Below are the code and all the weights of a small trained network. Each question names an input and a target symbol and asks about switching units off, where a switched-off unit gives its printed mean instead of its output.

import numpy as np


def w(rows, s, z=0):
    codes = np.array(rows[::2]) - 128.0
    scale = np.full(codes.shape[1], s)
    scale[-1] = z or s
    return codes * scale


def f(y):
    return y / 2 * (1 + np.tanh(0.7978845608 * (y + 0.044715 * y**3)))


def softmax(a):
    e = np.exp(a - a.max(-1, keepdims=True))
    return e / e.sum(-1, keepdims=True)


def log_softmax(a):
    a = a - a.max(-1, keepdims=True)
    return a - np.log(np.exp(a).sum(-1, keepdims=True))


def net(x, mask):
    ids = ['ΓΛΞΩαβδεζηθμπστψ'.index(c) for c in x.split()]
    T = len(ids)
    res = E[ids] + P[:T]
    u = 0
    for l in range(2):
        q, k, v = (res @ M[l].T for M in (Q, K, V))
        z = softmax(np.where(np.tri(T) > 0, q @ k.T / 3**0.5, -1e9)) @ v
        res = res + np.where(mask[u], z, O[l][:, -1]) @ O[l][:, :-1]
        u += 1
        y = f(res @ A[l][:, :-1].T + A[l][:, -1])
        res = res + np.where(mask[u : u + 12], y, B[l][:, -1]) @ B[l][:, :-1]
        u += 12
    return log_softmax(res[-1] @ U[:, :-1].T + U[:, -1])


Q, K, V, O, A, B = {}, {}, {}, {}, {}, {}
E = w([
[88,154,133,131,41,150,162],'Γ',
[120,197,111,117,146,20,139],'Λ',
[142,166,109,129,125,3,143],'Ξ',
[121,107,155,78,90,159,100],'Ω',
[127,107,164,71,98,141,114],'α',
[111,109,159,68,98,149,111],'β',
[206,177,129,97,155,131,150],'δ',
[133,204,68,157,153,86,151],'ε',
[106,212,218,127,172,128,60],'ζ',
[112,184,49,144,189,87,140],'η',
[114,98,46,175,152,88,128],'θ',
[172,74,165,167,124,92,78],'μ',
[40,43,109,137,162,97,101],'π',
[148,100,112,104,195,112,90],'σ',
[122,78,228,89,148,124,92],'τ',
[100,70,124,79,167,182,149],'ψ',
],0.015)
P = w([
[115,156,95,47,37,66,80],'0',
[132,146,48,93,66,90,62],'1',
[135,148,38,125,102,118,65],'2',
[149,136,59,148,128,116,100],'3',
[144,135,82,165,163,120,122],'4',
[134,136,110,182,202,127,137],'5',
[126,132,133,188,226,112,162],'6',
[121,120,158,201,254,112,183],'7',
],0.0075)
Q[0] = w([
[185,82,255,39,52,238,90],'L0H0',
[195,185,158,110,139,48,164],'L0H0',
[116,164,211,103,81,173,199],'L0H0',
],0.01)
K[0] = w([
[136,239,94,34,1,66,91],'L0H0',
[153,232,151,210,233,99,242],'L0H0',
[69,240,94,142,8,134,206],'L0H0',
],0.0067)
V[0] = w([
[101,2,154,132,142,113,29],'L0H0',
[56,98,80,155,79,147,155],'L0H0',
[142,129,176,214,71,109,138],'L0H0',
],0.0088)
O[0] = w([
[84,86,119,147,144,147,23,108],'L0H0',
[1,125,102,150,124,110,173,192],'L0H0',
[129,161,163,231,70,117,136,2],'L0H0',
],0.0096,0.0018)
A[0] = w([
[229,113,88,217,213,105,129,254],'L0N0',
[165,242,199,162,80,126,166,221],'L0N1',
[225,122,82,88,135,78,85,164],'L0N2',
[177,144,141,226,175,64,31,219],'L0N3',
[179,1,214,67,85,115,52,229],'L0N4',
[79,172,53,138,163,62,192,79],'L0N5',
[49,168,103,249,128,42,141,93],'L0N6',
[128,227,74,165,146,130,177,91],'L0N7',
[93,88,195,49,62,176,137,233],'L0N8',
[114,143,174,68,98,49,129,233],'L0N9',
[74,208,101,117,210,99,46,137],'L0N10',
[40,82,163,168,126,181,70,138],'L0N11',
],0.0068,0.0039)
B[0] = w([
[155,208,83,95,161,86,96,255],'L0N0',
[130,143,125,86,44,174,106,211],'L0N1',
[160,90,57,140,124,111,116,220],'L0N2',
[68,210,92,140,117,77,59,235],'L0N3',
[75,126,118,225,92,124,255,199],'L0N4',
[160,6,144,135,107,43,168,232],'L0N5',
[70,92,158,194,41,80,137,225],'L0N6',
[208,67,167,164,66,139,138,190],'L0N7',
[33,245,64,55,186,175,150,174],'L0N8',
[142,163,70,45,99,57,127,211],'L0N9',
[63,63,180,94,77,80,34,229],'L0N10',
[160,160,174,100,113,134,162,158],'L0N11',
],0.0071,0.0059)
Q[1] = w([
[57,112,95,76,126,2,89],'L1H0',
[92,115,173,242,98,168,167],'L1H0',
[115,98,216,127,148,230,84],'L1H0',
],0.0066)
K[1] = w([
[105,113,206,179,237,129,158],'L1H0',
[118,105,88,180,1,146,132],'L1H0',
[60,141,65,57,63,121,123],'L1H0',
],0.0065)
V[1] = w([
[100,254,239,131,85,201,182],'L1H0',
[125,72,200,4,187,99,22],'L1H0',
[107,191,42,122,98,3,61],'L1H0',
],0.0041)
O[1] = w([
[142,91,98,127,83,215,19,61],'L1H0',
[106,143,158,35,135,65,81,125],'L1H0',
[102,255,180,175,169,141,174,251],'L1H0',
],0.0063,0.012)
A[1] = w([
[197,99,102,99,164,120,164,133],'L1N0',
[112,186,135,120,109,128,100,48],'L1N1',
[130,121,109,86,173,104,112,138],'L1N2',
[119,170,119,93,188,168,122,113],'L1N3',
[114,144,103,106,123,167,143,234],'L1N4',
[122,136,141,167,98,164,156,255],'L1N5',
[156,164,96,97,115,125,148,83],'L1N6',
[107,115,102,118,179,170,133,34],'L1N7',
[168,110,76,104,120,118,55,210],'L1N8',
[137,7,144,173,114,152,140,25],'L1N9',
[98,114,207,142,117,129,107,134],'L1N10',
[166,101,118,199,105,103,138,170],'L1N11',
],0.014,0.0049)
B[1] = w([
[134,74,193,139,193,153,88,183],'L1N0',
[136,160,96,105,134,124,68,243],'L1N1',
[92,116,177,102,141,186,149,250],'L1N2',
[139,81,106,148,63,170,150,209],'L1N3',
[87,145,137,144,168,152,161,214],'L1N4',
[121,111,140,105,154,184,128,254],'L1N5',
[161,145,145,87,138,111,118,230],'L1N6',
[199,79,89,155,24,109,80,137],'L1N7',
[147,91,60,165,159,205,163,204],'L1N8',
[252,161,92,98,42,56,7,136],'L1N9',
[154,81,83,83,118,145,82,158],'L1N10',
[173,96,176,168,81,138,132,242],'L1N11',
],0.011,0.0073)
U = w([
[132,122,146,131,119,123,113,41],'Γ',
[153,132,155,40,106,102,128,28],'Λ',
[184,182,85,103,74,65,157,55],'Ξ',
[203,86,98,116,48,120,79,57],'Ω',
[172,109,94,126,112,113,136,120],'α',
[174,107,79,125,112,102,143,120],'β',
[209,132,148,91,177,164,105,116],'δ',
[190,101,207,119,54,130,124,182],'ε',
[174,165,109,78,107,154,42,101],'ζ',
[133,76,236,107,183,83,142,99],'η',
[77,80,139,206,92,22,198,87],'θ',
[136,206,141,232,128,118,59,107],'μ',
[80,75,142,100,110,85,63,82],'π',
[22,231,135,86,226,148,179,191],'σ',
[147,112,52,195,166,157,95,97],'τ',
[69,1,135,183,146,197,199,252],'ψ',
],0.0067,0.0045)

Each question gives the input, a string of symbols that net reads in full, and the target symbol t.
The units are the heads (3 rows each of Q, K, V and O) and the neurons (one row each of A and B). Each row of codes is followed by its name. A weight is (code - 128) times the scale printed after its matrix; where a second scale follows, it is the last column's (O, A, B and U).
mask holds one flag per unit, layer by layer, with each layer's heads first. A switched-off unit (its flag False) gives its mean, the last column of its rows in O or B, instead of its output. The means were averaged over made-up inputs and are rounded, as every weight is.
A unit's drop is (log p(t) with every unit on - log p(t) with that unit switched off) / (log p(t) with every unit on - log p(t) with every unit switched off).
The circuit of an input: a set's keep is (log p(t) with only the set's units on - log p(t) with every unit switched off) / (log p(t) with every unit on - log p(t) with every unit switched off). Starting from the 12 units with the biggest drops (on a tie, the unit counted first), units are removed one at a time, each time the one whose removal leaves the highest keep (on an exact tie, the one counted first), for as long as the keep stays at least 0.8.
units of the circuit, in order: the units of the circuit, biggest drop first
k most important neurons: the k neurons with the biggest drops, biggest first
top k neurons in layer l: the k neurons of layer l with the biggest drops, biggest first
input ψ ε ψ α θ Ξ Γ τ, target σ: units of the circuit, in order	L1N11, L0N5
input Γ Γ Γ ψ μ, target μ: top 2 neurons in layer 0	L0N4, L0N3
input π α σ η τ Ξ θ Ξ, target θ: 2 most important neurons	L0N6, L0N5
input π η Ω θ μ ψ Γ, target σ: top 2 neurons in layer 0	L0N10, L0N8
input Γ Ω Λ Γ ψ Γ Γ η, target η: 2 most important neurons	L0N5, L1N0
input Γ α π ζ ε, target π: top 2 neurons in layer 0	L0N10, L0N6
input σ Ξ Γ π θ θ Ξ ζ, target ζ: top 2 neurons in layer 1	L1N10, L1N1
input ψ Ξ σ ψ π θ Γ Γ, target ψ: top 2 neurons in layer 0	L0N0, L0N4
input ε Ω Γ θ ζ η, target θ: 2 most important neurons	L0N5, L0N7
input Ξ Γ β Γ θ Ξ Γ Γ, target Ω: 3 most important neurons	L1N9, L0N0, L0N6
input β Ξ β μ Ω Γ ε Ξ, target ε: units of the circuit, in order	L0H0, L1N11, L0N7, L0N8
input Γ σ ψ θ Ξ, target ψ: top 2 neurons in layer 1	L1N8, L1N2
input μ τ Γ η, target τ: 4 most important neurons	L1N8, L0N4, L0N10, L0N11
input Ω τ Γ Γ θ μ η θ, target μ: top 2 neurons in layer 0	L0N3, L0N0
input Γ ε η ψ Γ η Γ, target ε: 3 most important neurons	L1N9, L0N3, L0N0
input ψ Ξ Γ μ α Γ Ω η, target η: most important neuron	L1N0
input Λ μ η η, target μ: 2 most important neurons	L0N3, L0N6
input η Γ β, target σ: top 2 neurons in layer 1	L1N4, L1N11
input Γ Λ ε ε Ξ, target ε: top 2 neurons in layer 0	L0N7, L0N5
input Ω Γ Ξ θ Ξ Γ Γ, target ε: top neuron in layer 0	L0N0
input θ Ξ μ ψ θ, target ψ: most important neuron	L1N8
input τ π Ω η Ω Γ Ξ π, target π: 2 most important neurons	L1N10, L0N10
input Ω Ξ σ, target σ: top 2 neurons in layer 1	L1N2, L1N11
input ζ Γ Ξ, target ζ: top 2 neurons in layer 1	L1N1, L1N6
input δ μ Λ, target μ: top 2 neurons in layer 0	L0N3, L0N4
